After every row comes one of two labels: whether the row has a hidden trait. Each part has its own trait and labels.
[  4  16   5  14   1  -4 -20   7   8   8  15  12   2  -2  -3   5  22  12
  21   7  -1  12 -12  -4   2 -10  -3 -20  -6  -8  35  -4]
S
[  5  -9  18  -7   3   2  -8  34  -2  32  -2 -76   5   5 -47   0  11  14
   0   4  35   4 -12  -2   4 -46   3   4   3   1  22  37]
S
[  8  -7  17  -2 -23  -4  -3  22  19  -9  20   5  -1 -10 -13  -7  65   5
  21   0 -10  54  10   8  -4 -41  -3 -19   4   2  23   7]
G
[ 14   4  -8  -3  -3  -7 -18  23   5 -11  11  41   0  -8   9   0  44  19
  24  -2   2  34  10   7  17 -12   2  -7   8   4  36  -9]
G
[  1  18  14 -13  11   7 -18  29   4  29   1 -72  20  -5 -34   6   7  -6
   8   3  28  -2 -31   2  13 -42  -7 -11  -4 -13  11  16]
G
[  1   8   5 -14   5   9 -16  34   4  25  -3  -5  29  -2 -36   5   6 -11
   5   5  32  -4 -19   7  10 -41   6   1  -7  -4   1  14]
S
[ -3  -3  26 -10  -6   4   4  19   7  23  -4 -95   2   1 -40  -4   9  -6
  -4   1  19  16 -18  -2  -8 -43 -12  -7  -2  -9   2  33]
G
[ -2   1   6  -8  -5   2   2  20   4  14 -15  -6   7   5 -23  -3   5  -4
  -3   0  21  18 -11   1  -6 -20  -7   5  -3  -8   2  25]
S
[ -5  22  27  19  -2  -3 -20  17  14  41   4 -63   3   7 -38   4  16   7
  14  13  20  21 -41 -14 -13 -38 -22 -29 -17 -26  47  36]
G
[ -8  11  14  -8  -7   9  -6  24  12  26  -7   6  24   0 -36   2   7 -22
   1   7  22  13 -27   2  -9 -42  -8  -7 -15 -14  -5  25]
G
[  2  44   5  16  -3  -9 -37  36  18  32  -6  38  11   4 -18   6  45  17
  39  10  27  61 -40 -10  -3 -29 -30 -31 -18 -35  78  33]
G

New part:
[ 22 -15  65  -2 -11 -22  18 -20  37  54  -4  12  35  -6  27  -1  19  15
 -18   2   1   6  -7   5  -5  54  17 -30 -14 -16   9  16  13  -4   9]
Z397
[ 24  -7 -26  -8  -9   4 -14   2  -9 -21  -6 -14  16   4 -47   3  43  28
 -15  -2  -1  27  -4  10  -3   9   2 -11   1   3  24 -85 -38 -10 -12]
Z111
[-15  14  12 -14   6  -3  -4  -3 -26 -13 -14 -19   1   1   6   2 -24  15
  -4   1   3   5   2 -24 -13 -40  -9  13   4   2  -9 -21   2  -5   6]
Z111
[-15  -4  16 -11   8 -22   7 -11   5  11 -21  -9  -8   3  30   2 -25   6
  13   4  -2   5  10 -21  -8 -20  -4   4   5  -5   3  35  43 -10   5]
Z111
[  4 -18   3   0  -1 -10  13  -9  35  34  -9   1  18   4   8   2  18  32
  -9   2  -4  17   1   9   3  46   4 -21  -5  -9  18   7   3  -2   1]
Z397
[ 40 -20 -17  -4  -8 -11  -8 -13  33  30  -9  -7   3   6 -39   1  62  -2
 -19  -1  -7  26   0  18  19  62  13  -5   2  -2  24 -48 -40 -20 -11]
Z397
[-39   5  16 -18   7 -13  -7  -9  -6  36  -3 -13  11   6  -7  -3 -78 -92
   3   2  -7  -1  -6  -5 -14 -12   8 -12   0 -21  18   2  47  35  10]
Z397
[-16   3   0 -24   1  -6 -24   0 -15  -9  -8 -19  11   8 -27  -2 -27 -80
  -1   1  -5  17  -6  -5  -4 -16   8  -7   4 -14  24 -47   5  15  -5]
Z111
[-20 -21  12  -6  -6 -23   9 -25  45  45   0  -4  18   8 -20  -1  -5 -84
   4   4 -10  17  -2  18   2  62  16 -27  -4 -21  37  -6  26  20  -4]
Z397
[-14   3  -9   1  -1   3  -9  19 -25 -36 -10 -15  16   2  -7   3  10  12
 -17  -3   3  14  -2   2 -10 -17  -9  -4   0   4  13 -45  -8  -8 -10]
Z111
[-21 -13 -15 -16   2 -15 -14 -12  27  27  -6 -16   7  12 -50  -2 -31 -99
  15   3 -10  13  -1  13   3  31  19 -27   2 -18  37 -31  29  23  -4]
Z397
[  0  -1  -4  -3  -1  -4  -1   9  -4  -4 -15  -9  16  -2   1   2  11  26
 -13   0   2   9   3  -3  -5  -3  -8  -5  -1   2   6 -13  -2 -15  -5]
Z111
[-10  -1   2  -4   2  -1   2  10 -15 -26 -14 -12  10   1  11   3   6  17
  -8  -1   2  11   3  -6  -8 -11  -4  -6   0   2  12 -14  10 -10  -5]
Z111
